Below are the code and all the weights of a small trained network. Each question names an input and a class and asks about switching units off, where a switched-off unit gives its printed mean instead of its output.

import numpy as np


def w(rows, s, z=0):
    codes = np.array(rows[::2]) - 128.0
    scale = np.full(codes.shape[1], s)
    scale[-1] = z or s
    return codes * scale


def norm(h):
    return h / np.sqrt((h * h).mean(-1, keepdims=True) + 1e-5)


def f(y):
    return np.maximum(y, 0)


def log_softmax(a):
    a = a - a.max(-1, keepdims=True)
    return a - np.log(np.exp(a).sum(-1, keepdims=True))


def net(x, mask):
    res = np.array(x, float).reshape(1, 3) / 4 @ E
    u = 0
    for l in range(3):
        y = f(norm(res) @ A[l][:, :-1].T + A[l][:, -1])
        res = res + np.where(mask[u : u + 8], y, B[l][:, -1]) @ B[l][:, :-1]
        u += 8
    return log_softmax(norm(res)[-1] @ U[:, :-1].T + U[:, -1])


A, B = {}, {}
E = w([
[176,81,112,62,10],'x0',
[40,99,86,155,167],'x1',
[76,117,1,123,112],'x2',
],0.0066)
A[0] = w([
[16,86,122,99,24,43],'0.n1',
[102,62,131,169,45,43],'0.n2',
[123,134,52,65,173,47],'0.n3',
[162,194,66,135,150,123],'0.n4',
[64,194,206,198,129,157],'0.n5',
[161,217,117,64,37,255],'0.n6',
[247,30,192,220,101,104],'0.n7',
[254,117,39,152,84,209],'0.n8',
],0.0076,0.0016)
B[0] = w([
[147,55,159,71,106,215],'0.n1',
[169,161,106,97,157,180],'0.n2',
[180,130,195,132,74,181],'0.n3',
[167,200,87,110,94,170],'0.n4',
[109,103,36,121,209,217],'0.n5',
[2,142,173,194,123,254],'0.n6',
[129,227,121,176,114,231],'0.n7',
[89,140,154,167,165,243],'0.n8',
],0.0087,0.0052)
A[1] = w([
[104,51,162,201,120,35],'1.n1',
[155,48,192,130,171,96],'1.n2',
[128,2,150,50,134,216],'1.n3',
[174,145,96,122,116,9],'1.n4',
[189,108,116,127,200,49],'1.n5',
[13,160,151,197,108,114],'1.n6',
[53,209,116,137,122,208],'1.n7',
[127,74,78,132,156,57],'1.n8',
],0.0082,0.0014)
B[1] = w([
[80,176,25,119,201,151],'1.n1',
[105,147,127,153,60,143],'1.n2',
[91,55,190,62,175,186],'1.n3',
[199,192,2,113,49,132],'1.n4',
[150,153,141,86,157,157],'1.n5',
[166,135,200,164,112,253],'1.n6',
[181,38,173,112,78,240],'1.n7',
[114,149,120,176,68,161],'1.n8',
],0.007,0.0071)
A[2] = w([
[151,7,142,103,173,159],'2.n1',
[166,116,161,81,110,199],'2.n2',
[104,76,182,112,215,254],'2.n3',
[116,126,95,56,118,163],'2.n4',
[94,49,149,183,143,79],'2.n5',
[165,165,161,115,135,149],'2.n6',
[109,72,123,152,114,238],'2.n7',
[43,131,101,192,255,154],'2.n8',
],0.01,0.00098)
B[2] = w([
[151,58,143,153,132,195],'2.n1',
[144,184,63,197,140,167],'2.n2',
[85,136,15,37,126,218],'2.n3',
[6,150,155,88,141,155],'2.n4',
[129,179,35,106,185,202],'2.n5',
[45,93,92,83,52,172],'2.n6',
[198,198,253,65,218,181],'2.n7',
[233,218,130,82,147,254],'2.n8',
],0.0062,0.0074)
U = w([
[60,27,134,2,174,195],'0',
[100,98,86,159,150,32],'1',
[165,58,115,125,134,4],'2',
[174,142,33,131,79,119],'3',
[207,212,50,62,233,199],'4',
[123,166,242,205,76,212],'5',
[127,115,135,136,163,15],'6',
[105,70,84,203,176,2],'7',
],0.014,0.0064)

Each question gives the input, the list of numbers given to net, and the class t.
The units are the neurons (one row each of A and B). Each row of codes is followed by its name. A weight is (code - 128) times the scale printed after its matrix; where a second scale follows, it is the last column's (A, B and U).
mask holds one flag per neuron, layer by layer. A switched-off neuron (its flag False) gives its mean, the last column of its row in B, instead of its output. The means were averaged over made-up inputs and are rounded, as every weight is.
A unit's drop is (log p(t) with every unit on - log p(t) with that unit switched off) / (log p(t) with every unit on - log p(t) with every unit switched off).
The circuit of an input: a set's keep is (log p(t) with only the set's units on - log p(t) with every unit switched off) / (log p(t) with every unit on - log p(t) with every unit switched off). Starting from the 12 units with the biggest drops (on a tie, the unit counted first), units are removed one at a time, each time the one whose removal leaves the highest keep (on an exact tie, the one counted first), for as long as the keep stays at least 0.8.
units of the circuit, in order: the units of the circuit, biggest drop first
top k neurons: the k neurons with the biggest drops, biggest first
drop of u: that unit's drop, to one decimal
input [0,7,-4], class 4: units of the circuit, in order	2.n8
input [8,-1,8], class 0: top 2 neurons	0.n1; 0.n7
input [7,-4,6], class 0: units of the circuit, in order	0.n7; 1.n3
input [0,1,-7], class 4: top 3 neurons	0.n5; 0.n6; 1.n6
input [-4,1,6], class 3: top 4 neurons	0.n6; 0.n4; 0.n3; 0.n8
input [-4,1,8], class 3: top 4 neurons	0.n6; 0.n4; 0.n8; 1.n3
input [0,1,7], class 0: top 2 neurons	0.n7; 0.n1
input [1,3,-2], class 0: top 3 neurons	0.n1; 0.n6; 0.n8
input [4,-2,4], class 0: top 3 neurons	0.n7; 0.n1; 1.n1
input [-1,3,4], class 0: top 4 neurons	0.n7; 0.n1; 0.n6; 0.n8
input [3,1,2], class 0: top 2 neurons	0.n1; 1.n3
input [-8,-7,-7], class 4: top 2 neurons	0.n5; 0.n6
input [-4,-5,5], class 5: drop of 2.n3	0.3
input [8,-8,0], class 5: units of the circuit, in order	0.n6
input [5,-5,7], class 5: drop of 0.n6	0.8
input [1,0,-1], class 5: drop of 0.n2	0.0
